The rows lie along a hidden order. The number after each row says roughly how far along it the row is, from 0 to 30. A new part has a new order.
In the rows, 100 means zero.
[134 101 109  96  13  83  88 109 140 113 103 116 115 111  58 117 113  68
  76  70 104 146 110 110  96  88  83  85 111  88 123  99  91  84  88 105
 131  82 112  90 118  82  65  57 109 144  95 116]	3
[118 115  95 100  81  99 123 102  62 108  95 100 110 106  50  96 101  88
  95  92 123  78 114  78 101  74  81  95 106  93  96  94  90 105 104  89
 155  67 118  78  99  89 106  57 100 114  96 103]	11
[119  98 109  95  52  91 116 103 119 104  87 112 116 116  63  98 110  70
  91  72 105 130 119 100 101  86  86  76 105  96 116  95  94  91 104  93
 124  54 117  93 105  80  86  47 109 119 105 104]	10
[128  96 101  97  31  92  98 101 139 117 101 114 119 118  57 106 108  61
  79  69 116 122 121 111 101  85  76  79 113  92 123  94  97  84 102 107
 144  73 118  85 112  82  71  56 110 142  97 112]	2
[119 118  98 101  72  94 107 109  74  99 111  99 105 104  41 118  95  99
  75  95 119  76 104  95  96  71  85 105 110  85  86  95  87 107  87  98
 147  84 118  70 102  91 113  45  98 119  74 108]	6
[135 115  91 103  63  94  95 105  94 109 114 104 103 111  25 119  94  87
  65  87 119  94 110 107  92  73  76  99 116  90 103  91  90 104  85 105
 156  85 124  67 103  83 100  37  98 137  75 117]	0
[106 123 103  96  51  86  93 117  72  91 118  93 108  92  63 133 102 112
  82 107 105  95  87  94  97  73 100 119 104  86  91  98  84 104  70  97
 121 108 103  85 105 100 112  67  96 102  78 100]	12
[ 85 115  75  95  80 119 105 114   3  92 104  98 118  86 106  90 110 126
  90 124  95  78 103  80 110  95 123 119  95 123  85 103 100 105 117 107
 136 127 105  96 102  96  95 122  95  59 101  99]	13
[ 69 101 113  92  82  99 120 102  61  80  83 103 106  87 142  87 124 131
 126 109  76 129  84  71 108 110 130  98  81 115  91 116  89  86 101  80
  63 106  78 145  99 111  94 173 100  51 130  80]	30
[122  97 112  94  37  86 102 103 142 109  94 113 112 112  55 109 112  65
  81  65 107 150 115 110 100  88  78  76 106  90 124 102  94  87  96 100
 121  67 112  99 108  83  76  66 109 138 108 108]	7
[ 76  88  99  97  92 114 121 109  42  87  86 106 122  88 139  73 120 125
  96 113  83 111 113  88 113 115 121 100  89 136  91 115 105  95 108 102
 110  99 105 121 107  80  80 174  98  55 125 102]	15
[ 99 104 119 106  76  77 107  84 167 108  67 112  88 117  91  80 110  73
 135  80 106 131  99  74  97  98  91  64  88  84 115 104  89  82 100  65
  75  60  81 135  94 114  88 115 112 119 132  87]	30
[ 98 110 114 104 105  87 119  82 148 104  80 102  85 121  97  87 112  85
 133  85 110 122  89  87  94 115 104  81  92  89 106  97  91  90  92  65
  65  83  78 125  85 119 110 112 108 115 115  83]	28
[ 79  83 118  96  49  87  96 120  82  75  92 109 120  83 157  94 119 139
  89 125  57 149  95 101 112 105 130 103  89 126 104 128 101  84 111 110
  66 114  84 143 112  89  62 200 101  45 137  96]	19
[109 111  87  94  73 109 104 120   5  92 115  98 116  84  69 114 101 114
  63 101 104  91 114  98 103  71 102 117 100 117  92 105  95 110  96 112
 167 104 127  75 109  88 104  86  92  93  74 111]	3
[ 74  85  87 102 126 132 144  98   8  99  75 107 122  92 123  52 120 106
 104 112 101  73 134  74 119 111 110  87  88 143  84 110 109 103 153  98
 140  75 122 108  97  72  86 145  96  64 127 106]	13
[113  94 123  96  35  71 105 104 148  99  76 116 109 112  79 101 106  66
 102  72  93 152 111  86 100  79  90  64  99  89 134 113  87  83  99  89
 113  41 100 121 109  84  74 101 111 114 132  95]	18
[ 83 121  72  97 125 128 117 103  13  99 106  93 101  90 102  87 103 122
 100 126 109  63 102  74 102 102 111 122  92 115  77  94 100 111 105  97
 130 125 105  94  90 115 118 100  91  60  85  94]	16
[ 91 107 103 102  79  88 116  85 136 101  74 110  97 119 101  77 117  95
 126  84 100 127 100  83  99 113 103  75  92  89 109 102  94  87 105  70
  72  76  81 130  88 106  95 139 110  95 125  86]	27
[119  86 128  92  19  68  90 112 177  99  84 113 115 112  79 109 104  68
  94  68  89 175 103 101 102  80  87  79 100  87 131 119  93  83  94  97
 102  51 102 101 110  83  72 102 113 126 133 103]	15
[ 90  91  90  88  62 112 107 118  29  95 105 100 128  85 106  95 117 113
  84 111  91 109 109  93 114  95 117 116  97 124  95 108 104  97 116 113
 128 118 110  96 114  84  82 129  99  70 106 103]	10
[137 113  96 107  73 102  96  84 132 125 108 110  92 119  31 115  86  59
  81  79 130  84 117 101  90  76  64  91 116  85 110  90  89 101  81 105
 151  80 129  68 105  86  99   0  98 157  76 120]	0
[126  90 102  93  27  85 100 111 147 106  97 109 123 116  69 106 111  75
  73  71 105 132 117 119 105  90  85  85 110  97 123  99  99  89 104 105
 124  74 110  91 110  79  76  84 111 118 108 110]	5
[ 89  82 112  90  70 103 116 118  59  87  94 106 128  93 120  96 115 116
  83 103  78 144 111  96 114 104 115  98  93 126 104 121 100  90 116 113
 101  79 108 117 115  73  79 146  99  66 122 106]	11
[112  98 116  96  52  84 116 101 131  98  79 111 109 112  84  91 113  78
  99  80  95 103 114  94 102 100  94  73  99  98 120 104  93  87 102  83
  97  57 103 112  97  88  88 104 110 111 121  96]	18
[113 104  89 100  55  92 104 110  91 107 108 102 124 108  50 111 103  84
  71  80 120  94 119 103 103  81  81  95 108 100 106  98  95 103 107 103
 147  79 121  65 103  80  93  61 104 127  85 112]	3
[ 67 103  89  91 102 105 116 105  24  73  88  93 105  83 152  92 125 138
 122 110  77 122  83  76 105 120 135 106  80 125  81 111  95  96  98  77
  66 115  76 141  95 116 106 165  99  39 113  78]	30
[102 124  98 101  91  94 109 101  62 102 107  91  97 102  63 116  98 110
 109 105 121  71  91  84  96  85  96 113 106  84  87  91  88 106  83  82
 110 102  97  92  94 111 123  70  98 110  82  93]	18
[ 71  84 110  98  97 108 129 105  53  87  77 107 117  89 145  69 120 118
 110 110  83 119 115  75 117 115 121  89  82 129  96 120 102  92 133  83
  82  77  96 140  99  94  82 188 100  43 139  93]	23
[118  90 123  93  63  86 113  96 145 106  73 111 110 112  68  96 106  59
 108  62 105 158 123  88 101  86  81  62  96  88 123 107  93  85 106  79
 114  35 107 106  97  97  87  70 111 128 131  99]	17
[ 73  92  99  96  98 111 119 107  27  80  91 100 116  87 145  78 124 128
 100 116  73 118 102  88 113 117 132 102  84 136  90 114 103  93 125  95
  86 108  94 128 100  90  87 177  98  44 123  95]	20
[114  88 130 100  23  68 103 113 147  92  82 116 115 114  93  98 101  78
  93  80  85 166 114  93 104  80  89  67 103  97 125 116  94  85 114  98
 108  42 102 114 111  67  67 129 110 100 145 102]	15
[119  98 104  91  69  87 100  97 135 105  95 103 105 112  70 110 109  74
 104  72 108 134 100 106  96  94  91  77 103  83 116  94  93  92  84  86
  97  78  95  93  98 108 104  61 110 125  96  96]	16
[102  92  89  88  71 110 103 124  25  94 109 100 135  89  89 106 110 112
  67 106  96 104 116 101 112  84 107 111 100 129  97 108 103 103 115 119
 152 105 121  86 118  76  79  96  98  74  91 111]	3
[104 107 118 107  98  90 117  78 143 109  65 112  86 123  89  70 111  70
 140  79 113 120 107  73  98 107  90  65  89  89 104  99  91  88 104  63
  91  54  81 132  89 112 100 104 108 128 125  88]	28
[ 68 114  53  95 125 136 104  99  20  98 102  87 107  94 134  77 109 135
 108 134 103  48  99  81 106 118 123 123  88 123  80  94 114 111 113  99
 103 138  87 102  81 118 114 146  99  60  96  85]	23
[ 81  93 108 102 103 105 140  89  87  97  69 107 114 104 122  62 117 104
 130 101  93 110 112  64 122 115 108  73  87 109  96 115 100  90 133  81
  90  65  94 134  87  88  93 181 105  62 152  89]	26
[ 75  91 112  97 100 110 125 102  61  86  81 107 115  90 139  75 117 116
 109 107  80 122 106  80 114 118 121  91  85 127  86 118 102  90 119  90
  87  95  93 139  99  94  87 175 100  58 138  94]	21
[ 94 123  82  89  87 127 111 118   0  91 114  97 113  84  83 108 103 125
  80 111  99  83 109  77 103  80 121 122  96 117  79  99  94 108  97 109
 147 113 118  87 102  96 107  83  91  70  82 103]	9
